Here is a tiny trained network, its code and every weight. The questions are about switching its units off for an input and a class, where a switched-off unit gives its printed mean instead of its output.

import numpy as np


def w(rows, s, z=0):
    codes = np.array(rows[::2]) - 128.0
    scale = np.full(codes.shape[1], s)
    scale[-1] = z or s
    return codes * scale


def norm(h):
    return h / np.sqrt((h * h).mean(-1, keepdims=True) + 1e-5)


def f(y):
    return y / 2 * (1 + np.tanh(0.7978845608 * (y + 0.044715 * y**3)))


def log_softmax(a):
    a = a - a.max(-1, keepdims=True)
    return a - np.log(np.exp(a).sum(-1, keepdims=True))


def net(x, mask):
    res = np.array(x, float).reshape(1, 8) / 4 @ E
    u = 0
    for l in range(3):
        y = f(norm(res) @ A[l][:, :-1].T + A[l][:, -1])
        res = res + np.where(mask[u : u + 6], y, B[l][:, -1]) @ B[l][:, :-1]
        u += 6
    return log_softmax(norm(res)[-1] @ U[:, :-1].T + U[:, -1])


A, B = {}, {}
E = w([
[153,105,120,159,159,103],'x0',
[121,120,134,118,138,125],'x1',
[118,105,96,134,83,96],'x2',
[91,183,138,141,179,1],'x3',
[150,170,9,11,136,143],'x4',
[84,102,113,94,81,106],'x5',
[139,136,111,149,104,121],'x6',
[239,151,160,28,127,101],'x7',
],0.0053)
A[0] = w([
[136,158,152,127,161,25,124],'0.n0',
[118,228,107,119,136,53,115],'0.n1',
[190,85,212,85,136,65,230],'0.n2',
[16,203,207,190,30,174,157],'0.n3',
[107,84,185,88,2,54,254],'0.n4',
[146,120,221,135,139,203,143],'0.n5',
],0.006,0.0011)
B[0] = w([
[73,162,179,99,53,216,191],'0.n0',
[74,148,254,63,98,150,192],'0.n1',
[163,146,133,152,50,178,199],'0.n2',
[123,62,88,128,95,74,253],'0.n3',
[184,149,182,174,188,171,207],'0.n4',
[148,71,152,194,132,107,198],'0.n5',
],0.0076,0.003)
A[1] = w([
[130,134,112,156,9,16,163],'1.n0',
[172,145,220,100,106,136,100],'1.n1',
[123,73,147,56,90,126,132],'1.n2',
[254,45,112,167,140,179,253],'1.n3',
[148,85,160,117,35,60,93],'1.n4',
[165,14,167,84,92,138,122],'1.n5',
],0.0054,0.0031)
B[1] = w([
[155,193,188,35,217,179,168],'1.n0',
[150,153,188,86,99,167,157],'1.n1',
[182,132,3,144,109,165,145],'1.n2',
[72,62,42,43,75,21,253],'1.n3',
[99,148,216,232,126,125,142],'1.n4',
[161,115,182,211,159,48,161],'1.n5',
],0.0049,0.005)
A[2] = w([
[18,96,111,98,67,124,255],'2.n0',
[19,232,158,16,209,100,129],'2.n1',
[136,113,2,99,135,162,69],'2.n2',
[110,243,96,95,86,139,215],'2.n3',
[34,153,244,177,123,86,92],'2.n4',
[125,107,241,144,52,75,202],'2.n5',
],0.0063,0.0013)
B[2] = w([
[128,140,188,213,158,154,233],'2.n0',
[143,16,128,213,109,43,252],'2.n1',
[111,180,128,119,191,219,206],'2.n2',
[153,2,87,160,119,89,201],'2.n3',
[109,226,67,126,171,126,244],'2.n4',
[143,157,119,74,155,128,249],'2.n5',
],0.0073,0.0043)
U = w([
[80,38,128,210,145,100,252],'0',
[231,51,195,75,85,72,149],'1',
[73,106,31,134,191,254,75],'2',
[199,102,38,44,126,171,80],'3',
[71,207,157,189,200,101,65],'4',
[140,249,206,89,100,181,71],'5',
],0.0086,0.0023)

Each question gives the input, the list of numbers given to net, and the class t.
The units are the neurons (one row each of A and B). Each row of codes is followed by its name. A weight is (code - 128) times the scale printed after its matrix; where a second scale follows, it is the last column's (A, B and U).
mask holds one flag per neuron, layer by layer. A switched-off neuron (its flag False) gives its mean, the last column of its row in B, instead of its output. The means were averaged over made-up inputs and are rounded, as every weight is.
A unit's drop is (log p(t) with every unit on - log p(t) with that unit switched off) / (log p(t) with every unit on - log p(t) with every unit switched off).
The circuit of an input: a set's keep is (log p(t) with only the set's units on - log p(t) with every unit switched off) / (log p(t) with every unit on - log p(t) with every unit switched off). Starting from the 12 units with the biggest drops (on a tie, the unit counted first), units are removed one at a time, each time the one whose removal leaves the highest keep (on an exact tie, the one counted first), for as long as the keep stays at least 0.8.
circuit, biggest first: the units of the circuit, biggest drop first
k most important neurons: the k neurons with the biggest drops, biggest first
top k neurons in layer l: the k neurons of layer l with the biggest drops, biggest first
drop when u is switched off: that unit's drop, to one decimal
input [0,-3,5,4,-3,-1,5,-5], class 4: circuit, biggest first -> [2.n4; 1.n0]
input [4,-5,8,4,-8,-7,-6,-3], class 4: circuit, biggest first -> [2.n4; 2.n1]
input [-4,0,-2,1,7,6,-2,-4], class 0: circuit, biggest first -> [2.n1; 2.n0]
input [4,5,4,-1,1,3,5,-6], class 2: circuit, biggest first -> [2.n1]
input [5,5,-6,3,0,1,-8,4], class 5: circuit, biggest first -> [0.n2; 0.n0]
input [-3,-7,-1,6,2,-8,7,2], class 1: top 3 neurons in layer 2 -> [2.n1; 2.n3; 2.n2]
input [1,-2,6,-1,1,-2,6,-6], class 2: 3 most important neurons -> [2.n1; 2.n2; 1.n0]
input [7,7,6,-3,4,6,-1,-4], class 2: circuit, biggest first -> [2.n2; 2.n1]
input [7,-8,-1,3,-7,-2,-2,1], class 5: 2 most important neurons -> [2.n1; 0.n0]
input [-8,7,3,5,-1,-4,-4,8], class 5: top 2 neurons in layer 0 -> [0.n2; 0.n0]
input [-5,7,-3,8,6,3,4,0], class 0: 2 most important neurons -> [2.n1; 2.n3]
input [-7,2,-2,8,5,5,-7,3], class 1: 2 most important neurons -> [2.n1; 0.n1]
input [-5,3,-5,5,-3,7,-5,8], class 5: top 2 neurons in layer 0 -> [0.n2; 0.n0]
input [2,6,4,-2,5,2,-1,-1], class 2: most important neuron -> [2.n2]
input [0,0,-6,2,-6,-3,-2,8], class 5: top 2 neurons in layer 0 -> [0.n0; 0.n3]
input [1,5,-2,6,5,-4,-4,-1], class 0: drop when 2.n1 is switched off -> 1.3
input [3,-2,-6,7,6,-6,-8,-4], class 0: drop when 2.n1 is switched off -> 1.2
input [0,-4,8,3,-3,6,-2,6], class 5: drop when 2.n1 is switched off -> 0.1
input [-4,-1,8,5,-7,1,1,-5], class 4: drop when 2.n4 is switched off -> 0.2
input [5,5,3,6,-1,4,6,4], class 5: top neuron in layer 1 -> [1.n3]
